Below are the code and all the weights of a small trained network. Each question names an input and a target symbol and asks about switching units off, where a switched-off unit gives its printed mean instead of its output.

import numpy as np


def w(rows, s, z=0):
    codes = np.array(rows[::2]) - 128.0
    scale = np.full(codes.shape[1], s)
    scale[-1] = z or s
    return codes * scale


def f(y):
    return y / 2 * (1 + np.tanh(0.7978845608 * (y + 0.044715 * y**3)))


def softmax(a):
    e = np.exp(a - a.max(-1, keepdims=True))
    return e / e.sum(-1, keepdims=True)


def log_softmax(a):
    a = a - a.max(-1, keepdims=True)
    return a - np.log(np.exp(a).sum(-1, keepdims=True))


def net(x, mask):
    ids = ['γθπτψω'.index(c) for c in x.split()]
    T = len(ids)
    res = E[ids] + P[:T]
    u = 0
    for l in range(2):
        q, k, v = (res @ M[l].T for M in (Q, K, V))
        z = softmax(np.where(np.tri(T) > 0, q @ k.T / 4**0.5, -1e9)) @ v
        res = res + np.where(mask[u], z, O[l][:, -1]) @ O[l][:, :-1]
        u += 1
        y = f(res @ A[l][:, :-1].T + A[l][:, -1])
        res = res + np.where(mask[u : u + 8], y, B[l][:, -1]) @ B[l][:, :-1]
        u += 8
    return log_softmax(res[-1] @ U[:, :-1].T + U[:, -1])


Q, K, V, O, A, B = {}, {}, {}, {}, {}, {}
E = w([
[108,22,64],'γ',
[194,145,85],'θ',
[129,73,69],'π',
[174,139,229],'τ',
[212,122,65],'ψ',
[4,122,176],'ω',
],0.018)
P = w([
[248,57,150],'0',
[142,94,188],'1',
[132,119,182],'2',
[132,132,172],'3',
[125,145,156],'4',
[128,153,150],'5',
[127,161,146],'6',
[119,168,136],'7',
[122,173,129],'8',
[115,178,128],'9',
[106,184,123],'10',
],0.012)
Q[0] = w([
[164,34,156],'L0H0',
[97,115,156],'L0H0',
[147,47,147],'L0H0',
[2,101,56],'L0H0',
],0.0073)
K[0] = w([
[104,29,1],'L0H0',
[100,84,136],'L0H0',
[192,73,150],'L0H0',
[113,87,168],'L0H0',
],0.008)
V[0] = w([
[99,124,2],'L0H0',
[157,139,56],'L0H0',
[222,139,156],'L0H0',
[37,127,117],'L0H0',
],0.0097)
O[0] = w([
[51,82,108,22],'L0H0',
[19,253,83,111],'L0H0',
[147,49,191,253],'L0H0',
[105,150,36,5],'L0H0',
],0.0057,0.0048)
A[0] = w([
[122,84,84,159],'L0N0',
[2,149,210,171],'L0N1',
[33,88,218,88],'L0N2',
[100,74,125,110],'L0N3',
[80,134,19,11],'L0N4',
[138,152,129,109],'L0N5',
[132,28,135,77],'L0N6',
[87,159,7,3],'L0N7',
],0.0095,0.0048)
B[0] = w([
[38,122,53,168],'L0N0',
[120,3,123,252],'L0N1',
[234,148,210,246],'L0N2',
[48,28,149,145],'L0N3',
[176,77,211,120],'L0N4',
[107,117,145,122],'L0N5',
[182,146,20,207],'L0N6',
[248,84,171,116],'L0N7',
],0.0054,0.0041)
Q[1] = w([
[115,220,183],'L1H0',
[143,125,156],'L1H0',
[176,100,65],'L1H0',
[254,113,124],'L1H0',
],0.0082)
K[1] = w([
[32,247,216],'L1H0',
[103,79,135],'L1H0',
[243,143,20],'L1H0',
[95,253,90],'L1H0',
],0.0069)
V[1] = w([
[180,166,69],'L1H0',
[11,120,83],'L1H0',
[123,32,69],'L1H0',
[134,214,108],'L1H0',
],0.011)
O[1] = w([
[89,3,254,119],'L1H0',
[227,128,99,2],'L1H0',
[134,40,142,152],'L1H0',
[75,202,128,67],'L1H0',
],0.0073,0.017)
A[1] = w([
[24,122,93,2],'L1N0',
[136,31,102,120],'L1N1',
[56,254,112,125],'L1N2',
[115,129,101,186],'L1N3',
[172,161,181,18],'L1N4',
[48,147,31,101],'L1N5',
[116,83,183,114],'L1N6',
[140,103,166,110],'L1N7',
],0.012,0.0082)
B[1] = w([
[89,102,163,147],'L1N0',
[118,179,146,254],'L1N1',
[111,120,24,136],'L1N2',
[113,179,145,141],'L1N3',
[99,153,88,151],'L1N4',
[164,8,113,141],'L1N5',
[167,152,90,236],'L1N6',
[133,113,83,183],'L1N7',
],0.015,0.012)
U = w([
[228,40,144,159],'γ',
[68,163,254,200],'θ',
[107,70,27,49],'π',
[28,181,139,178],'τ',
[30,161,24,98],'ψ',
[87,66,79,2],'ω',
],0.0075,0.0039)

Each question gives the input, a string of symbols that net reads in full, and the target symbol t.
The units are the heads (4 rows each of Q, K, V and O) and the neurons (one row each of A and B). Each row of codes is followed by its name. A weight is (code - 128) times the scale printed after its matrix; where a second scale follows, it is the last column's (O, A, B and U).
mask holds one flag per unit, layer by layer, with each layer's heads first. A switched-off unit (its flag False) gives its mean, the last column of its rows in O or B, instead of its output. The means were averaged over made-up inputs and are rounded, as every weight is.
A unit's drop is (log p(t) with every unit on - log p(t) with that unit switched off) / (log p(t) with every unit on - log p(t) with every unit switched off).
The circuit of an input: a set's keep is (log p(t) with only the set's units on - log p(t) with every unit switched off) / (log p(t) with every unit on - log p(t) with every unit switched off). Starting from the 12 units with the biggest drops (on a tie, the unit counted first), units are removed one at a time, each time the one whose removal leaves the highest keep (on an exact tie, the one counted first), for as long as the keep stays at least 0.8.
units of the circuit, in order: the units of the circuit, biggest drop first
k most important neurons: the k neurons with the biggest drops, biggest first
k most important neurons of layer l: the k neurons of layer l with the biggest drops, biggest first
drop of u: that unit's drop, to one decimal
input τ π τ ω, target γ: most important neuron -> (L0N1)
input γ γ τ, target γ: 2 most important neurons of layer 0 -> (L0N1, L0N0)
input π γ τ γ ψ ω τ γ θ ψ, target θ: units of the circuit, in order -> (L0N1, L1H0)
input ψ θ θ γ, target θ: 2 most important neurons of layer 1 -> (L1N1, L1N0)
input τ τ τ ψ τ π τ ψ γ γ, target ω: 2 most important neurons of layer 0 -> (L0N0, L0N2)
input τ ψ ψ θ τ τ, target τ: 3 most important neurons of layer 1 -> (L1N4, L1N2, L1N5)
input ψ ω θ θ, target θ: 2 most important neurons -> (L1N6, L1N7)
input θ ω τ ω π θ, target θ: units of the circuit, in order -> (L0N1, L1H0)
input τ γ θ θ θ τ γ, target ω: 3 most important neurons -> (L1N5, L0N0, L1N0)
input ψ ψ τ τ π π θ τ γ ω τ, target ψ: 3 most important neurons -> (L1N2, L0N6, L0N2)
input γ ω ω γ ω ω τ ω ψ π γ, target γ: 4 most important neurons -> (L0N6, L0N4, L0N7, L1N4)
input γ τ τ π, target γ: 3 most important neurons of layer 0 -> (L0N6, L0N0, L0N3)
input γ π π τ τ θ θ γ π γ, target γ: 2 most important neurons of layer 1 -> (L1N4, L1N6)
input π θ γ τ, target γ: units of the circuit, in order -> (L1N1)
input ψ τ θ π γ ω, target γ: drop of L0N1 -> 1.9
input θ ψ π τ τ τ τ π τ, target ψ: drop of L1N0 -> 0.0
input ω π ψ γ τ τ τ, target τ: drop of L0N6 -> 0.3
